Below is a small trained network, with its code and all its weights. Each question gives an input and a target symbol and asks what happens when units are switched off, that is, made to give their printed mean instead of their output.

import numpy as np


def w(rows, s, z=0):
    codes = np.array(rows[::2]) - 128.0
    scale = np.full(codes.shape[1], s)
    scale[-1] = z or s
    return codes * scale


def f(y):
    return y / 2 * (1 + np.tanh(0.7978845608 * (y + 0.044715 * y**3)))


def softmax(a):
    e = np.exp(a - a.max(-1, keepdims=True))
    return e / e.sum(-1, keepdims=True)


def log_softmax(a):
    a = a - a.max(-1, keepdims=True)
    return a - np.log(np.exp(a).sum(-1, keepdims=True))


def net(x, mask):
    ids = ['δζηλπψ'.index(c) for c in x.split()]
    T = len(ids)
    res = E[ids] + P[:T]
    r = res
    for j in range(3):
        rows = slice(3 * j, 3 * j + 3)
        q, k, v = (r @ M[0][rows].T for M in (Q, K, V))
        z = softmax(np.where(np.tri(T) > 0, q @ k.T / 3**0.5, -1e9)) @ v
        o = O[0][rows]
        res = res + np.where(mask[j], z, o[:, -1]) @ o[:, :-1]
    y = f(res @ A[0][:, :-1].T + A[0][:, -1])
    res = res + np.where(mask[3:7], y, B[0][:, -1]) @ B[0][:, :-1]
    return log_softmax(res[-1] @ U[:, :-1].T + U[:, -1])


Q, K, V, O, A, B = {}, {}, {}, {}, {}, {}
E = w([
[144,120,250,145,139,127],'δ',
[167,171,147,72,171,200],'ζ',
[81,183,138,100,182,84],'η',
[131,109,107,213,167,139],'λ',
[122,85,99,78,165,113],'π',
[134,168,21,125,119,53],'ψ',
],0.027)
P = w([
[2,77,132,134,207,88],'0',
[168,196,82,131,132,58],'1',
[183,186,94,148,144,63],'2',
[163,159,85,109,151,85],'3',
[166,166,106,117,152,79],'4',
[185,167,118,144,157,87],'5',
[198,182,131,121,152,81],'6',
[191,172,138,131,163,93],'7',
[178,144,115,86,184,110],'8',
[197,168,127,95,172,110],'9',
[214,192,126,138,159,83],'10',
],0.008)
Q[0] = w([
[158,131,83,114,206,110],'H0',
[156,108,50,107,110,155],'H0',
[72,136,135,114,140,164],'H0',
[64,91,116,141,107,119],'H1',
[30,108,101,139,5,184],'H1',
[164,126,133,90,186,68],'H1',
[132,131,111,133,131,143],'H2',
[123,146,194,127,98,147],'H2',
[124,115,143,107,2,216],'H2',
],0.013)
K[0] = w([
[128,171,139,109,185,243],'H0',
[103,128,167,182,152,117],'H0',
[193,137,91,231,87,135],'H0',
[168,156,138,117,133,123],'H1',
[233,228,92,106,168,177],'H1',
[31,95,139,150,124,129],'H1',
[118,181,182,148,159,117],'H2',
[96,110,105,115,158,95],'H2',
[87,137,28,157,60,59],'H2',
],0.011)
V[0] = w([
[246,154,149,163,54,103],'H0',
[120,126,143,94,190,136],'H0',
[150,141,102,148,112,81],'H0',
[94,178,139,97,89,134],'H1',
[99,110,122,70,111,167],'H1',
[207,120,119,111,102,129],'H1',
[165,170,80,102,186,137],'H2',
[122,154,84,149,121,138],'H2',
[93,103,117,149,101,97],'H2',
],0.012)
O[0] = w([
[168,166,168,186,123,144,40],'H0',
[98,127,144,180,91,160,217],'H0',
[119,120,151,133,155,166,116],'H0',
[90,107,135,163,117,254,127],'H1',
[51,160,170,121,201,85,120],'H1',
[150,220,98,34,77,145,7],'H1',
[156,129,121,77,224,158,172],'H2',
[154,97,38,100,159,161,90],'H2',
[93,114,142,161,166,67,85],'H2',
],0.0086,0.015)
A[0] = w([
[190,24,192,129,97,146,240],'N0',
[67,206,2,229,148,136,205],'N1',
[91,175,196,117,148,147,126],'N2',
[122,85,100,98,138,146,252],'N3',
],0.0087,0.0026)
B[0] = w([
[206,151,140,75,77,143,221],'N0',
[111,87,165,2,140,216,254],'N1',
[73,83,89,109,65,221,200],'N2',
[225,226,67,196,73,55,196],'N3',
],0.0086,0.0083)
U = w([
[121,157,172,92,64,84,232],'δ',
[149,254,80,120,143,154,253],'ζ',
[82,220,160,96,219,62,119],'η',
[132,65,80,176,159,143,74],'λ',
[183,139,101,151,149,14,85],'π',
[123,178,68,38,88,122,20],'ψ',
],0.0077,0.0045)

Each question gives the input, a string of symbols that net reads in full, and the target symbol t.
The units are the heads (3 rows each of Q, K, V and O) and the neurons (one row each of A and B). Each row of codes is followed by its name. A weight is (code - 128) times the scale printed after its matrix; where a second scale follows, it is the last column's (O, A, B and U).
mask holds one flag per unit, heads first, then neurons. A switched-off unit (its flag False) gives its mean, the last column of its rows in O or B, instead of its output. The means were averaged over made-up inputs and are rounded, as every weight is.
A unit's drop is (log p(t) with every unit on - log p(t) with that unit switched off) / (log p(t) with every unit on - log p(t) with every unit switched off).
The circuit of an input: a set's keep is (log p(t) with only the set's units on - log p(t) with every unit switched off) / (log p(t) with every unit on - log p(t) with every unit switched off). Starting from all 7 units, units are removed one at a time, each time the one whose removal leaves the highest keep (on an exact tie, the one counted first), for as long as the keep stays at least 0.8.
circuit, biggest first: the units of the circuit, biggest drop first
unit that matters most: the unit with the biggest drop
k most important neurons: the k neurons with the biggest drops, biggest first
which heads matter: for each layer, one digit per head in row order, 1 if its drop is at least 0.15 and else 0, layers parted by /
drop of u: that unit's drop, to one decimal
input ζ η η η η ψ ζ π, target ζ: unit that matters most : H2
input δ η δ δ ψ λ, target δ: which heads matter : 001
input η λ η π ζ π π, target ζ: which heads matter : 001
input π π ζ ψ ζ δ λ π, target π: which heads matter : 000
input η π η δ ζ, target λ: which heads matter : 010
input δ η π, target δ: 2 most important neurons : N3, N0
input λ η η δ, target π: circuit, biggest first : H1, N1
input λ π ζ δ δ π η ψ, target δ: circuit, biggest first : N1, H2
input ζ δ λ ζ η, target ζ: circuit, biggest first : H1, H2
input η π π ψ δ ψ ζ η δ η, target λ: circuit, biggest first : H1, N2
input λ η π δ η, target π: 2 most important neurons : N1, N2
input ψ ζ ψ η, target ζ: circuit, biggest first : H2, H1
input π π η η η η π, target η: drop of N1 : -0.3
input ζ η π λ, target ζ: drop of H1 : 0.5
input π π η ζ δ η δ ψ η λ λ, target δ: drop of N0 : -0.1
input λ λ η η ζ ζ ψ η λ, target ζ: most important neuron : N0
